Read these off the matrix that follows. Rows and columns are numbered from 1.
1) Which number is the entry at row 2, column 1?
2) Which number is the top-right entry?
3) Which number is the entry in the bottom-right corner?
4) Which number is the entry directly above the largest entry?
5) Which number is the entry in the bottom-left corner?
6) Which number is the top entry of the column that holds the smallest entry?
7) Which number is the entry directly below 29?
8) Which number is the entry just right of the smallest entry?
14,-16,-18,2,-15,28,-38
-4,0,28,-8,-3,22,6
-3,-19,-5,-41,13,-3,-22
30,-5,3,17,1,-8,-5
12,36,3,-1,9,19,11
-16,-15,-16,-22,30,12,-10
-18,-25,16,0,-4,-6,0
-15,-8,-11,36,18,8,-16
9,2,-16,-6,-21,-12,1
-12,-34,10,-29,6,-7,0
3,0,25,23,-31,42,7
-13,16,-24,-14,11,-4,50
16,-1,27,12,29,24,1
23,2,7,3,13,3,-7
7,-17,33,15,13,23,-1
-6,20,26,-27,-7,1,-2
1) -4
2) -38
3) -2
4) 7
5) -6
6) 2
7) 13
8) 13

Questions about the table below. Counting starts at 1.
1) Read off the entry in the bottom-left corner.
2) Read off the entry in row 1 and column 1.
3) Read off the entry just right of the centre entry.
4) Read off the entry directly above -11.
5) Read off the entry in the bottom-right corner.
6) Read off the entry directly above the smallest entry.
7) Read off the entry in row 1 and column 2.
8) Read off the bottom entry of the column that holds the smallest entry.
[[ -6   6   2  -7  12 -16   3  -2   7  18   2   4   1]
 [ -2  -8 -17   9   1  -3   7   4  -1   8   0  17   3]
 [ 12   9  15  -4 -14  11  -1   4   0 -11   1 -22  11]
 [ 18  10   0   4 -19   4  16  20   7  14   6  -8  37]
 [ -2 -14 -25  15  -1   0   9   7  -3   8   0  25   5]
 [ 19   7  -7   8 -20   3  20  23   7  19   7  -1  42]
 [ 21   8   8   4 -26  18   7  15   0  -9   3 -20  27]]
1) 21
2) -6
3) 20
4) 8
5) 27
6) -20
7) 6
8) -26

Questions about the matrix below.
1) Read off the entry just right of -21.
2) Read off the entry at the centre.
3) Read off the minimum.
4) Read off the entry just left of -11.
((-21, -7, -25, 24, -18, -34, 24, -29, -20, -3, -23, -11, 15, -20, -40), (11, 24, -29, 26, -26, 16, 12, 21, 17, 13, -29, 15, 10, 17, -2), (-40, -32, 25, -32, 29, -45, -12, -43, -51, -40, 30, -45, -8, -50, -13))
1) -7
2) 21
3) -51
4) -23

Read these off the table that follows. Rows and columns are numbered from 1.
1) Give the entry in the top-right corner.
2) Give the entry at row 3, column 1.
3) Give the bottom entry of the column that holds the largest entry.
4) Give the entry just right of -18.
5) Give the entry at row 1, column 1.
6) Give the entry just left of -17.
7) Give the entry at row 2, column 2.
8) Give the entry directly above the smallest entry.
[[8, -6, -15, -10, -6, -17, 1, 7, 10, 6, -10, 9, -5],
 [4, -3, -13, -5, -26, 2, 3, 6, -5, -9, 16, 1, -5],
 [3, -2, -5, -2, 1, 2, -4, 11, -6, -4, -24, -8, 3],
 [-3, 2, -13, 5, 34, 0, 4, -10, -2, -1, -18, 4, -2],
 [-7, -6, 4, 10, 50, -3, 1, 12, 6, -3, -22, -3, -7],
 [-6, 2, -12, 27, -23, 4, 8, -7, 0, 2, 11, 13, -3],
 [-9, -1, 10, -20, -28, -1, -9, 16, 2, -4, 3, -12, 8],
 [-6, -6, 1, -12, -14, -2, 1, -1, -1, -8, -36, 6, -1],
 [-1, 3, 8, -12, 39, -16, -7, 20, 1, -16, 36, -8, -4],
 [-7, -1, 0, 26, -40, 13, 3, -6, 4, 9, 7, -11, -2],
 [0, -1, -5, 11, -45, 9, -1, 0, -11, 4, -5, -9, -3]]
1) -5
2) 3
3) -45
4) 4
5) 8
6) -6
7) -3
8) -40

Questions about the table below. Indices start at 1.
1) Report the maximum.
2) Report the entry in row 3 and column 3.
3) Report the entry in the top-right corner.
4) Report the entry at row 3, column 1.
5) Report the top entry of the column that holds the largest entry.
6) Report the entry in row 3 and column 2.
7) Report the entry directly below the smallest entry.
8) Report the entry directly above 25.
-12	23	-35	24	16	39	-27	-10	-37
-27	-27	-4	-7	50	5	14	36	-5
-10	4	-12	6	12	17	-5	-3	-11
-19	-7	0	0	22	11	8	7	2
-9	1	-7	3	9	13	-1	-3	-5
-8	9	-26	11	15	25	-15	-5	-26
-4	4	-20	6	10	18	-10	-5	-19
-36	-2	-21	13	48	35	-3	16	-20
-18	18	-10	17	8	27	-9	-10	-9
-6	10	-28	12	14	26	-18	-5	-28
1) 50
2) -12
3) -37
4) -10
5) 16
6) 4
7) -5
8) 13

a =
[[ -2  -1   2   1   1   2]
 [ 32  37  -9  -3   3  43]
 [ -1  -3   3   2   3   1]
 [ -1   0   1   1   0   1]
 [  4   5  -2  -2  -1  11]
 [ -4  -5   4   2   2   0]
 [  0 -13   4   3   5 -21]
 [ -2   7  -5  -3  -6   8]]
Which number is the top entry of the column that holds the smallest entry?
Answer: 2
The entry in the bottom-left corner -> -2
Which number is the entry in the top-left corner?
Answer: -2
The entry just left of the largest entry: 3
The 5th entry from the end, reading row by row: 7
Which number is the entry in the bottom-right corner?
Answer: 8
The 2nd smallest entry is -13
Which number is the entry directly above the smallest entry?
Answer: 0
Which number is the 3rd smallest entry?
Answer: -9
The smallest entry in the last row: -6
Which number is the last entry of the largest entry's row?
Answer: 43
Which number is the fifth entry, reading row by row?
Answer: 1
The 3rd entry on the diagonal from the top-right corner: 2
The entry directly below 37 -> -3
The entry just left of -21: 5
